Each row of numbers belongs to one of the things below and depends on some of the facts about them. Some rows are named. Which thing is each other row?

Named rows:
[ 38  15  42 -17  -4   4 -10   0  -3 -30  49 -26   8   7   4 -24   7  23
 -16 -25 -17  27  14 -22   4 -11  10   5 -11 -17   3   5 -48 -39   6 -20
  10  -6  19  21 -14 -15  19  -1  27   8 -13  18  16 -19   4  15  25   5] -> Z981
[-15   2 -19  -2  38  28  -6   2   9  23 -31  42 -14   6 -39   8 -25 -17
 -30   1   8 -18 -11   3   3  11   3  -9   4 -25  24   7  14 -22   1  12
  17   3 -17  23   4  14  -6  21 -14 -13 -16   4  -1  18  31  11  22   8] -> Z418
[ -6   7  -3  -6  29  11   0  -1  -3  -6  -2   1  39 -23   4  17  39  14
 -12  25  34  13  37  32 -26   2  -3 -14  21  11 -22 -32 -16  34 -21 -12
  22   3  18   5 -15  22  -2  32   1   1  15  36 -15  19 -40 -10 -29  24] -> Z305
[ -1  15  10   4 -12 -23  13  -1 -18  -5  22 -14  15  26 -12  -1 -10   6
  35  16  29 -59 -12 -11   9   1  -9  -6 -13  -1  -8  -5 -19  -9  40 -18
   8  -6  26 -27  14  22   8 -47  -4  32  29  12 -36  -5  21 -26  -9  24] -> Z553
[ 26   2  33 -22  -6   7   0   4   2 -36  42 -37   0   0  10 -17  14  34
 -25 -31 -22  24  15 -34  -6   4  10   8 -18  -4   7   8 -52 -28   9 -20
  -2  -7  17   6 -22 -11  31   0  34   1  -1  12  15 -21  -2  18  16   6] -> Z983
[-10 -41  12 -17 -34   2 -24 -12   5  25  -1 -38  -9  -7  -4 -41 -16 -10
  17  16  -9  31 -19 -10  -6 -10   3  -4  44  -2 -42 -38  35  21   4   3
   5  10  -1 -42  14 -14  -5 -20 -17 -10  -6 -25  22 -20   9  -7  18   7] -> Z86
[ -3 -39  -8 -13 -38  -7   5 -14   8  22  -8 -41 -10   4  13 -29  -6   0
   8   5 -19  37 -14 -13 -13   4   0  -4  28  23 -42 -29  37  29   6   5
  -7   1  -7 -52   3 -14  -5 -20 -16 -12   5 -23  20 -28  -6 -13  -4   2] -> Z765
[-26 -16  12  11 -50  -7 -21  21  -8 -21  -9 -11 -23 -22  38 -20  13 -17
  -3  34   6 -28   6   4  20  -6 -13 -31 -16 -45  -3 -16 -37   7 -14  -9
 -27  65 -25  15  32  29   1 -14  -1   8  -8 -28  34  -3 -12  12  -8   8] -> Z205
[-22 -16 -27   2  23   3   7  14  11  22 -42  29 -36   1 -18  30 -18   6
 -15 -21  -7 -18 -10 -15  10  19   3 -10  -5  15  23  14   1  -4   1  16
  -8  12 -29   1 -11  -1  15  26   2 -13  21 -14  -6   0  17   9   2 -10] -> Z454
[  4   8  -7  26 -19 -17  11   6 -13  -2  22 -15  13  26   2   5  -6  18
  51  18  18 -56  -8 -14  -4  -9 -15  16 -21   3   0   0 -18   7  47  -9
   3 -10  22 -20   9  18  -5 -44   4  47  33  15 -51  -3  21 -33 -27   5] -> Z465
[ -1   7 -32   9  26   0   0   3  16  14 -39  40 -15  22 -18  25 -23  -3
  -9 -23 -13 -11  -6   1  13   3  -4  -4 -14  14  29  17   8  -9   1  20
  -1   3 -28  10  -2  -5   3  13 -11  -7  -1   0  -9   7  16  10   4  -4] -> Z324
[  6 -12   0 -31 -29 -15  13 -21  11   5  -1 -31  -9  -3  10 -38  -7  -1
  11   2 -17  36  -9  -7  -4   4  10  10  25  16 -43 -33  44  23  13   2
   4  -6  -3 -35   2  -6  -4 -32 -12 -29   2 -23  25 -23  -6 -17  -8  -4] -> Z168
[ -4  16   6   4 -51 -33  22  12  -4 -46  -9   2 -18  -9  46  -9  24  -8
 -13  21   0 -14  20   6  24   0  -3 -13 -32 -26  -3 -10 -32   4  -5 -12
 -23  44 -23  28  25  37  -1 -27  -4 -12   1 -29  41 -11 -29  -4 -32  -4] -> Z515
[ 22 -20  24  17 -18  -1  10   8 -10 -11  42 -46   8  12  10  -4  28  27
 -18 -26 -18  35   1 -30 -13   5   0  -8 -17  -4   6  18 -52 -30 -10 -18
 -10 -11  22   0 -19 -25  22  18  29  27   1  15   5 -24   0  18  20   4] -> Z222
[-10   3 -34   6  27  16  11   4  13  13 -28  41 -22   3 -15  28 -18  -4
 -14 -17  -5 -20 -12   0   0  13  -1   7  -9   3  33  19  17  -6   5  19
  -1  -9 -22  18  -7   3  -3  22   2 -14   5  -6 -11  12  18   5  -1 -14] -> Z926
[  3  11  13   0  29 -16  -2  -3 -10 -16   0  15  39 -23  10  20  32  21
  21  17  30  23  41  28   0 -15   2  -9  25  17 -26 -26 -21  27 -20  -8
  32  11  17  15  -9   5   3  23   2   0  25  19 -10   8 -49 -14 -37  -2] -> Z381
[ -8 -22   8 -26 -26  26 -10 -15   6  18  11 -37  -7 -20  -1 -51 -13 -16
   9  26  -5  20 -20  -1 -23  -6   7  21  41 -18 -36 -36  52  23   9   5
  11 -10   7 -27   9   5 -18 -25 -18 -24 -19 -16  23  -8  13 -12   8   3] -> Z227
[ 23  -4  16  -5 -14  32  10   7   2 -25  53 -45   2  -7  18 -13  26  31
 -23 -19 -22  17   8 -29 -32   9   4  29 -26  -9  19  18 -40 -16   8 -13
 -12 -27  20   8 -25  -5  11  10  35  13  -5  21   3 -10   1  15  11   2] -> Z613
[-24 -11  -5  16 -55  -3  18  19   0 -30  -8 -13 -27 -26  48  -9  30  -8
 -17  35   3 -25  10   1   3   8 -11 -13 -30 -30   6  -6 -31  15  -9  -8
 -35  43 -22  13  22  41  -6 -10   6   2  -3 -28  32  -2 -24   2 -27   1] -> Z583
[  9  -4   0 -23 -31 -11  -4 -25  12  11   1 -30   6   6  12 -34 -10 -19
  16   0 -20  28 -14  13 -11  -5  -1   6  14  34 -32 -21  51  27   4  -5
 -18 -16   4 -49   3 -17  -6 -35 -16 -16 -20 -15  18  -6 -12 -10   3   4] -> Z774

How the things are related:
Z113 Ψ: Z934 Z873 Z613 Z110 Z241
Z119 Ψ: Z222
Z128 Ψ: Z866 Z59
Z131 Ψ: Z363 Z108 Z380
Z133 Ψ: Z6 Z195 Z568 Z515 Z157
Z134 Ψ: Z381 Z568 Z59
Z143 Ψ: Z718 Z324
Z159 Ψ: Z168 Z515 Z512 Z438 Z983
Z205 Ψ: Z765 Z454
Z227 Ψ: Z583 Z918 Z613 Z218
Z276 Ψ: Z568
Z323 Ψ: Z866 Z747 Z537 Z862 Z222
Z330 Ψ: Z663 Z465 Z241
Z394 Ψ: Z91 Z512
Z418 Ψ: Z51 Z305 Z889 Z707 Z218
Z425 Ψ: Z839 Z222
Z46 Ψ: Z866 Z404 Z167 Z67 Z663 Z110
Z538 Ψ: Z537 Z287 Z144 Z871 Z665
Z590 Ψ: Z926 Z907 Z613
Z600 Ψ: Z718
Z716 Ψ: Z266 Z465 Z516 Z554
Z739 Ψ: Z995 Z410
Z78 Ψ: Z31 Z37
Z816 Ψ: Z167 Z454 Z178 Z583 Z634 Z438
Z833 Ψ: Z404 Z410 Z94 Z818 Z306 Z871
Z835 Ψ: Z51 Z531 Z258 Z256
Z86 Ψ: Z839 Z765 Z634
Z875 Ψ: Z531 Z350 Z876
Z890 Ψ: Z170
Z896 Ψ: Z49 Z219 Z818
Z909 Ψ: Z244 Z376
Z913 Ψ: Z934 Z91 Z247 Z918 Z250 Z367
Z981 Ψ: Z195
Z998 Ψ: Z219 Z57 Z107 Z774
[Z107 Z128 Z222 Z244 Z306 Z330 Z37 Z380 Z512 Z531 Z613 Z663 Z835 Z839 Z889 Z934 Z981 Z983 Z998] Ω 714
[Z108 Z133 Z144 Z168 Z227 Z250 Z258 Z276 Z323 Z51 Z568 Z707 Z765 Z774 Z78 Z855 Z86 Z866 Z871 Z907 Z909 Z995] Ω 715
[Z110 Z157 Z159 Z218 Z465 Z553 Z600 Z816 Z896 Z94] Ω 598
[Z113 Z131 Z167 Z178 Z195 Z224 Z241 Z247 Z256 Z266 Z31 Z324 Z363 Z367 Z376 Z394 Z404 Z418 Z425 Z438 Z454 Z49 Z516 Z57 Z590 Z6 Z634 Z67 Z716 Z747 Z818 Z833 Z862 Z875 Z876 Z890 Z926] Ω 333
[Z119 Z134 Z143 Z305 Z350 Z381 Z410 Z537 Z554 Z59 Z665 Z718 Z739 Z873 Z91] Ω 39
[Z170 Z205 Z219 Z287 Z46 Z515 Z538 Z583 Z913 Z918] Ω 664

Which thing is each row?
No name comes twice in this set of rows, the named rows included.
[ 30  -4  46   4  -5  11 -15   2 -16 -21  57 -32  12  -1   2 -18  11  18
  -7 -18 -16  28   0 -23   0 -11   6   5  -2 -29   6  15 -38 -42  -3 -15
   9  -9  26  22  -8 -25  14  10  26  23 -13  15   9 -19   8  21  31  -5] | Z128
[-11  19  12   9 -10 -32  24  -2 -30  -3  28 -16  17  16  -7  15  -3  -7
  38  13  35 -65 -13  -3  12  15  -7  -4 -18   6  -8  11  -9  -2  27 -25
 -14 -19  37 -34   8   7  10 -45   2  27  29   4 -42   4  12 -25  -8  16] | Z94
[-16 -14 -29  13  22   4  14  12   8  19 -30  35 -34  -5 -16  34 -17   0
  -5 -20  -6 -14 -11 -13  11  18   4   1  -5   8  26  23   7  -9   1  21
  -6  -1 -24   7  -8  -8   7  26   5 -14  20 -19 -12   3  13   6  -1 -19] | Z167
[ 18   1   2 -13 -30 -28  32 -25   8   4   0 -24   2  10  10 -33   0  -1
  12  -4 -15  54  -2  -4   0 -11   8  11  23  18 -49 -22  45  12  12   5
  14 -18  -1 -26   7 -13 -16 -31 -24 -25   1 -22  29 -29 -13 -25 -18 -14] | Z568
[ -3   5   1   0  27   0  -7   0  -2  -1  -3   4  50 -10   5  17  37  13
  -4  26  29  15  38  32 -19  -7  -6 -20  22  17 -23 -34 -18  31 -23 -10
  21   8  18   2  -9  14  -3  26  -5   6  11  37 -15  18 -41 -11 -30  20] | Z350
[-14   3 -27  15  25  -2  16   7   2  14 -25  39 -25  -1 -10  39 -11 -14
  -1 -22  -1 -13 -12   0  13  18   0   2 -12  14  30  37  21  -9  -8  19
 -15 -13 -15   9  -7 -13  -1  24   5 -12   6 -16 -14  14   9   9   7 -22] | Z404
[-20   4  13   0 -44  14 -17  15  -5 -38   5   0 -16 -36  38 -30  10 -25
  -7  47  12 -40  10  15  11  -8  -4   1 -18 -61   7  -8 -18   8 -10  -6
 -19  41 -14  37  32  46 -17 -20  -1  -5 -27 -26  36  13  -9   7  -8  -2] | Z913
[ -6   3   1  20 -18 -16  31   7 -23  -6  29 -20   2  12  -2  10  -1  11
  41  19  28 -63 -13 -15  -1   7  -5  17 -14  -6  -6   5 -14   5  42 -16
   2 -21  26 -23   4  20   1 -38  10  32  39   8 -46  -5  15 -32 -22   4] | Z110
[  4   2  -1  11  20   1 -30   4   3  -8   1   5  41 -20  16  17  31  25
  30  20  18  12  39  31 -19 -24 -10   4  18  27 -12 -27 -19  43 -14   2
  20  14  15  11  -5   4  -8  25   8  18  15  33 -26  17 -45 -10 -40  -1] | Z554
[ -5   0 -39  24  25  17   9   9  15  14 -26  37 -25   3 -10  31 -15   1
  -1 -12 -14 -16 -10  -6   0   8  -1  19 -14   5  39  26  18   0   2  27
  -1 -17 -23  25  -6  -1 -11  23   5  -3   6  -5 -15  15  15   4  -5 -28] | Z241
[ 13 -13  -8  -9 -33 -10  -1 -21  15  18  -2 -31   6  17  10 -41  -7  -6
  14   5 -18  38 -11   3 -14 -11  -2   7  17  26 -34 -27  44  25   7   4
  -3  -8  -6 -41   8 -13 -15 -28 -24  -9 -19 -10  17 -15  -7 -12  -5  -2] | Z108
[-11  -4 -25  21  25   5  11   8   1  18 -29  39 -25   0 -15  36 -15  -4
  -1 -18  -3 -13 -16  -4  13   9  -2   7  -8   3  30  28  13 -11  -3  19
  -4  -7 -18  13  -5 -10  -2  23   1  -6  11 -14 -12  10  14   6   3 -24] | Z67
[  1   5   3  -2  21  -7 -19   3  -1  -8  -5   5  41 -12  15  21  33  21
  15  16  20  11  42  28 -12 -14  -5 -14  14  35 -19 -34 -20  42 -21  -5
  15  14  11   1 -13   8   4  22   0   9  15  30 -20  16 -47  -9 -35  15] | Z718
[ 24  -2  18  -7  -8  24  12   3   3 -16  48 -44  15  12   5 -21  25  23
 -46 -16 -15  22   9 -25 -28  10   2   2 -21 -15  14   9 -42 -26   2 -19
  -5 -17  22   7 -21   2  10  12  21  13 -19  34   9  -9   7  17  19  19] | Z889

The same things again, as new rows of numbers:
Some things and their rows:
[ -9  -8 -13  21  33  31 -38  -9 -33 -31   2  -2  -8  -7 -17  30 -17 -13
 -25 -35  22   3   3   1 -35   3   7   6   3  -8 -89  20  -2 -49  41 -14] -> Z716
[-30  20 -18  10  25 -19  -4 -10  15  -9  -9 -15  29   2 -35  32 -35 -34
 -60 -20  35  14  13  49 -13   2  28  -4   5   9 -47  17  -2 -10  60   3] -> Z707
[ 20   9 -19  -5  46  -9 -37 -16  -2  -2  -8  -9  -4 -18 -14  -9 -21 -24
 -68 -39  27   9   4 -12   5  22  -6 -12  -8 -24 -43  23  13 -39  42   5] -> Z553
[ 82  -1 -21  24  42  17  10 -18   5 -37  10  -6  14   7 -27  89 -26  -2
 -45   1  40   1 -12  15  -6  11  -5 -36   6   1 -50  30  -6 -13  48  -8] -> Z873
[-31   5 -19  18  19  -2 -25  -9 -10  -8 -24 -15   8   3 -41  29 -50 -44
 -62 -17  33   9   9  49 -12  -4  23 -52  12  -9 -52  10 -12 -14  72   8] -> Z133
[-17   8 -20  10  19 -14 -14  -9   4  -8  -5 -20  20   7 -43  20 -35 -45
 -59 -16  33  13   6  46 -10  -2  24 -27  11 -15 -56   8  -5 -23  63   8] -> Z909
[-25  15  -8  15  38  38 -32 -14 -11 -32   2   5  20 -18 -15  29 -16  -9
 -33 -37  26   0   0   7 -40   3  -3   7   5   7 -81  16   2 -27  37 -15] -> Z367
[ 70 -22 -22  27  41  29 -12 -12 -20 -28   3  -3  -2  13 -28  58 -41 -13
 -37  -5  40  -2 -11  13  -4   5  -7 -63   9  10 -44  20  -8 -14  60  -5] -> Z134
[ -4 -10   1 -19  49  42 -16 -21 -27 -10  11   7  40 -14  20  57 -28 -51
 -41 -13  30  -1  10  25 -13  24  -5   3   6  10 -28  12  17 -16  29 -14] -> Z889
[ -8  -3 -21  16  24 -12 -20  -8   0 -15 -11 -27 -11   7 -33   3 -47 -47
 -54 -15  38  10  10  44  -6   3  32 -16   9 -34 -66   5  -6 -21  65   6] -> Z323
[ 23   7 -20  -4  45  -4 -35 -14 -10   2  -6 -10  -8 -18 -20  -7 -20 -27
 -67 -39  26  10   4 -13   5  20  -6 -14  -5 -32 -45  22  13 -47  42   6] -> Z600
[ 67 -12 -21  19  45  12   4 -12  -1 -18  17  -1  26  17 -29  57 -23 -10
 -37 -14  39   0 -11  17  -3   5  -5 -29   4  42 -36  24   1 -10  52  -9] -> Z350
[-32  17 -18   9  25 -22  -2  -8  16  -4  -8 -15  34   4 -32  32 -33 -34
 -60 -22  36  13  13  49 -12   3  27   0   3  18 -44  15   0  -9  63   2] -> Z51
[  0  -3   1 -17  48  38 -11 -26 -18 -25  10   0  41 -26  26  82 -28 -44
 -47  -6  30   0   9  25 -14  29  -9  -5   7  -8 -39  13  15 -16  27 -12] -> Z613
[-12 -14 -12  18  53 -22 -32  -9  12  -7  25 -16 -38  42 -29 -13 -32 -30
 -14  -4  21  12  -8   6 -24  20  12 -52  16  -6 -61  38  -2 -33  32   4] -> Z46
[-18  15 -12  13  46  33 -44 -12  -7 -37  12  -5  13 -18 -15  -3 -20 -21
 -26 -44  32  -6   4   6 -36   1 -10  10   7   2 -85   3   9 -23  40 -15] -> Z634
[ -8  15 -24  11  30  -5 -15  -8   9 -11  -9 -24   4   0 -43   7 -43 -53
 -56 -18  42   8  13  51 -12  -3  23 -21  15 -33 -64   3  -1 -16  59   6] -> Z86
[ 86 -21 -17  23  40  23  -4 -16  -8 -26  19  -8   9  21 -38  40 -28 -11
 -38  -1  34  -3 -20  13   1  10   1 -42  10  -2 -45  14  -9 -14  49  -4] -> Z739
[ 12 -12   1 -14  45  28 -18 -25 -23 -31  13  -6  27 -27  35  70 -30 -45
 -44  -2  29   0   6  16 -10  30 -11  -6   3 -15 -45  12  13 -21  32 -11] -> Z663
[ 69 -13 -19  26  43   7  -3 -14  -6 -38  12 -10   9   4 -17  63 -35  -7
 -41  -6  40  -3 -12   8  -2  10 -13 -52   3  22 -44  23  -2  -6  63  -7] -> Z59

Which thing is each row?
No name comes twice in this set of rows, the named rows included.
[-34   7 -16  16  20  -9 -20 -10  -4 -14 -19 -16  13  -1 -33  28 -48 -39
 -64 -17  35  11   9  45 -11  -1  21 -47   7  -8 -50   9 -10 -12  73   5] | Z276
[ -8   0 -12  20  37  50 -36 -12 -25 -34  -1   3 -12  -9 -23  27 -21 -11
 -30 -35  25   1   3   9 -37   4  10  15   7 -13 -88  17  -6 -41  35 -16] | Z113
[-17   4 -12  19  38  50 -35 -10 -22 -28   0   4  -1  -8 -27  24 -18 -14
 -28 -37  25   0   4  10 -38   2   8  11   7  -5 -84  18  -1 -38  35 -16] | Z590
[-13  27 -22  11  30 -21 -15 -10  24 -18  -2 -25  24  -7 -30   7 -38 -49
 -59 -18  43   8  13  47 -11   1  14 -20  11 -17 -59   4   4  -8  62   6] | Z765
[  9 -25   6 -19  40  50 -31 -23 -35 -10  16  -1  37  -6   4  35 -26 -58
 -46  -5  20  -4  -5  27  -7  23   1 -22  13 -31 -36 -10   7 -25  27  -6] | Z998
[ 30   0 -12  -3  44   9 -42 -19 -10   3  -3 -10  -9  -9 -26 -29 -21 -23
 -68 -33  19   8 -10  -7  10  24   8 -11  -4 -50 -46   8   5 -38  37   8] | Z896
[-18  15  -9   7  18 -26 -17 -14  14 -12   2 -21  42   4 -39  11 -30 -37
 -69 -13  28  11  -4  46  -6   3  25 -23   7 -16 -52  -4  -6 -13  63   9] | Z774
[ 16 -23  -2 -12  43  44 -17 -22 -39 -22   8  -4  10 -22  21  72 -32 -49
 -41   0  28   1   7  22 -12  27  -4 -12   9 -32 -48  14   8 -32  27 -11] | Z330
[-21  23 -19  12  23 -17  -2 -12  18 -16  -8 -20  27  -3 -31  45 -34 -32
 -64 -12  34  15  10  48 -13   3  23 -15   7 -13 -56  17  -5 -14  62   4] | Z907
[-24  -8 -12  16  39  37 -41  -5 -29 -16   1   6   7   0 -27  -3 -18 -18
 -22 -49  24   0   4   8 -36   0  10  24   4  22 -73  16   2 -35  40 -16] | Z875
[-28  18 -10  16  44  36 -44 -13  -7 -37   5   2  17 -21 -15   6 -22 -19
 -30 -43  30  -6   1   6 -39   1  -9  -1   8   9 -84   6   7 -18  43 -15] | Z438

Now the same things, written a new way:
Some rows with their names:
[ -8   0  42 -36 -32  62   1  14  -2 -26   4 -12 -11  41] -> Z739
[  7  54  34  53 -49  18  38  23  -9 -13 -38   2   5 -31] -> Z862
[  2  58  29  50 -28  14  36  22 -10 -24 -34  -4   3 -25] -> Z818
[-24  35   6  48 -55 -15  16 -34  -3  -4 -50  18 -13   4] -> Z159
[  9  24  45  57 -61 -17  10   1   6  -1 -19  27  14  26] -> Z227
[-14  53  25  46 -10  -5  26  31 -20 -16 -21 -21  -5 -13] -> Z833
[ 33   5  41 -61 -52  71 -19   5  18 -27 -30  -1   6   7] -> Z718
[  4  57  32  51 -34  17  37  20  -8 -21 -38  -1   4 -27] -> Z49
[ 10   4  45 -32 -61  84   9  14   1 -35  -8   2  -7  28] -> Z537
[  9  58  41  53 -45  16  37  19  -3 -10 -40   8   6 -26] -> Z926
[ 10  10  23   2 -53  48  15   0   6 -35 -12  30   1  14] -> Z983
[ -5  54  40  49 -35  -4  28  25  -9   6 -29  -4   1 -16] -> Z716
[-14  25   6  27 -60  -6  33  -5 -18  -9 -24  23  52  12] -> Z133
[  8  56  35  51 -43  16  38  21  -6 -15 -39   4   7 -28] -> Z266
[ -6  49   4  54 -74  -1  17 -21  -5 -29 -53  27 -21   3] -> Z110
[  6  52  37  54 -38  18  40  15  -4 -13 -39   3   6 -30] -> Z178
[ 11   6  54 -29 -56  82  11   6  13 -27 -12  11  -3  31] -> Z91
[ -8  46  -4  50 -64   1  17 -22  -8 -37 -54  19 -19  -2] -> Z94
[ -4  14  36  60 -64   8  33  27 -29  24 -23 -32 -12 -43] -> Z425
[  6  57  35  51 -42  17  38  19  -5 -14 -39   4   7 -29] -> Z224

Which thing is each row?
No name comes twice in this set of rows, the named rows included.
[  5  56  37  55 -39  17  39  18  -5 -15 -37   3   4 -27] | Z167
[ 16  55  31  39 -40  12  26  19  -2 -11 -47   0  11 -38] | Z324
[  4  59  32  48 -43  19  42  16  -6 -12 -41   7  14 -30] | Z6
[ -2   5  26  -3 -43  26   3   4   3 -16  -2  20  -4  24] | Z835
[-25  23  13  61 -44 -14  17 -42   2  -4 -46  11 -23   3] | Z816
[ 14  28  11  48 -74   3  20  17 -21 -41 -21  16  18   9] | Z866
[ -4  53  45  50 -35  -3  28  19  -2  11 -32  -1   2 -17] | Z418
[  0 -15  24  60 -39  -4  19 -15  -9 -12 -14  -7  11  -3] | Z86
[ -7  45  -1  51 -70   2  19 -24  -6 -31 -56  23 -16  -4] | Z553
[  6  10  44 -36 -60  86  16   7   5 -31 -11  10   5  29] | Z381
[ 12  14  31   5 -61  44  12   4   9 -30 -11  36  -2  21] | Z934

